Here is a tiny trained network, its code and every weight. The questions are about switching its units off for an input and a target symbol, where a switched-off unit gives its printed mean instead of its output.

import numpy as np


def w(rows, s, z=0):
    codes = np.array(rows[::2]) - 128.0
    scale = np.full(codes.shape[1], s)
    scale[-1] = z or s
    return codes * scale


def f(y):
    return np.maximum(y, 0)


def softmax(a):
    e = np.exp(a - a.max(-1, keepdims=True))
    return e / e.sum(-1, keepdims=True)


def log_softmax(a):
    a = a - a.max(-1, keepdims=True)
    return a - np.log(np.exp(a).sum(-1, keepdims=True))


def net(x, mask):
    ids = ['γδζηθλξπτψ'.index(c) for c in x.split()]
    T = len(ids)
    res = E[ids] + P[:T]
    q, k, v = (res @ M[0].T for M in (Q, K, V))
    z = softmax(np.where(np.tri(T) > 0, q @ k.T / 3**0.5, -1e9)) @ v
    res = res + np.where(mask[0], z, O[0][:, -1]) @ O[0][:, :-1]
    y = f(res @ A[0][:, :-1].T + A[0][:, -1])
    res = res + np.where(mask[1:9], y, B[0][:, -1]) @ B[0][:, :-1]
    return log_softmax(res[-1] @ U[:, :-1].T + U[:, -1])


Q, K, V, O, A, B = {}, {}, {}, {}, {}, {}
E = w([
[237,125,241,118,159],'γ',
[185,226,179,166,159],'δ',
[145,111,86,67,177],'ζ',
[181,146,66,249,117],'η',
[118,191,157,88,98],'θ',
[36,131,139,169,120],'λ',
[143,153,187,234,88],'ξ',
[86,44,197,41,151],'π',
[173,35,215,189,134],'τ',
[76,155,17,194,116],'ψ',
],0.014)
P = w([
[157,145,80,137,117],'0',
[2,151,110,108,208],'1',
[163,143,88,147,116],'2',
[23,153,166,97,192],'3',
[167,139,87,160,119],'4',
[45,161,192,94,187],'5',
[172,143,98,162,110],'6',
[57,165,224,84,184],'7',
[169,143,95,167,111],'8',
],0.0099)
Q[0] = w([
[128,250,124,131,150],'H0',
[147,121,91,38,180],'H0',
[165,94,162,173,216],'H0',
],0.023)
K[0] = w([
[162,253,130,106,101],'H0',
[162,124,90,15,167],'H0',
[203,99,174,179,188],'H0',
],0.021)
V[0] = w([
[138,102,156,175,185],'H0',
[32,184,189,119,214],'H0',
[97,148,167,151,254],'H0',
],0.0064)
O[0] = w([
[114,20,78,100,107,248],'H0',
[41,182,1,167,224,176],'H0',
[57,109,20,114,175,254],'H0',
],0.0055,0.0029)
A[0] = w([
[65,52,82,102,116,127],'N0',
[211,104,89,132,164,92],'N1',
[183,202,49,108,60,104],'N2',
[52,182,116,178,86,84],'N3',
[131,123,98,186,56,162],'N4',
[70,178,115,119,149,13],'N5',
[10,134,114,146,85,39],'N6',
[199,155,114,152,145,2],'N7',
],0.013,0.0041)
B[0] = w([
[126,196,178,78,89,238],'N0',
[209,149,121,72,149,233],'N1',
[95,89,17,199,46,218],'N2',
[116,171,181,6,103,250],'N3',
[63,70,149,161,171,239],'N4',
[141,61,173,173,95,254],'N5',
[181,97,62,214,205,250],'N6',
[131,171,230,165,201,181],'N7',
],0.015,0.0043)
U = w([
[182,161,124,112,100,68],'γ',
[150,207,95,183,120,107],'δ',
[168,107,21,73,140,144],'ζ',
[124,105,88,179,137,3],'η',
[122,139,101,119,20,178],'θ',
[60,125,57,83,254,221],'λ',
[76,139,187,148,66,91],'ξ',
[73,158,156,76,88,237],'π',
[148,17,118,90,89,128],'τ',
[82,87,51,111,128,94],'ψ',
],0.0088,0.0053)

Each question gives the input, a string of symbols that net reads in full, and the target symbol t.
The units are the heads (3 rows each of Q, K, V and O) and the neurons (one row each of A and B). Each row of codes is followed by its name. A weight is (code - 128) times the scale printed after its matrix; where a second scale follows, it is the last column's (O, A, B and U).
mask holds one flag per unit, heads first, then neurons. A switched-off unit (its flag False) gives its mean, the last column of its rows in O or B, instead of its output. The means were averaged over made-up inputs and are rounded, as every weight is.
A unit's drop is (log p(t) with every unit on - log p(t) with that unit switched off) / (log p(t) with every unit on - log p(t) with every unit switched off).
The circuit of an input: a set's keep is (log p(t) with only the set's units on - log p(t) with every unit switched off) / (log p(t) with every unit on - log p(t) with every unit switched off). Starting from all 9 units, units are removed one at a time, each time the one whose removal leaves the highest keep (on an exact tie, the one counted first), for as long as the keep stays at least 0.8.
units of the circuit, in order: the units of the circuit, biggest drop first
unit that matters most: the unit with the biggest drop
k most important neurons: the k neurons with the biggest drops, biggest first
drop when u is switched off: that unit's drop, to one decimal
input ζ τ τ δ η τ τ ζ, target π: unit that matters most	N6
input δ λ η γ ζ θ γ ξ, target λ: 2 most important neurons	[N6; N0]
input η γ λ ξ γ, target γ: units of the circuit, in order	[N1; N7; N4]
input τ τ ζ δ λ δ γ η, target λ: 2 most important neurons	[N6; N2]
input η τ ξ ξ τ π τ η λ, target λ: units of the circuit, in order	[N6; N4]
input ψ ξ θ τ λ, target λ: units of the circuit, in order	[N6; H0]
input γ δ θ θ ζ ζ, target π: units of the circuit, in order	[N0; N6]
input τ θ τ δ π, target π: 4 most important neurons	[N0; N6; N2; N5]
input δ θ ψ, target ψ: 3 most important neurons	[N2; N4; N6]
input ξ ζ τ τ δ γ, target λ: 2 most important neurons	[N5; N0]
input δ τ η, target η: 4 most important neurons	[N4; N2; N7; N3]
input λ τ τ τ ψ, target ψ: drop when N2 is switched off	1.2
input τ θ δ λ ζ γ, target λ: drop when N6 is switched off	-0.2
input γ τ δ θ τ ξ, target λ: drop when N3 is switched off	0.1
input ζ τ π, target π: drop when N2 is switched off	0.1
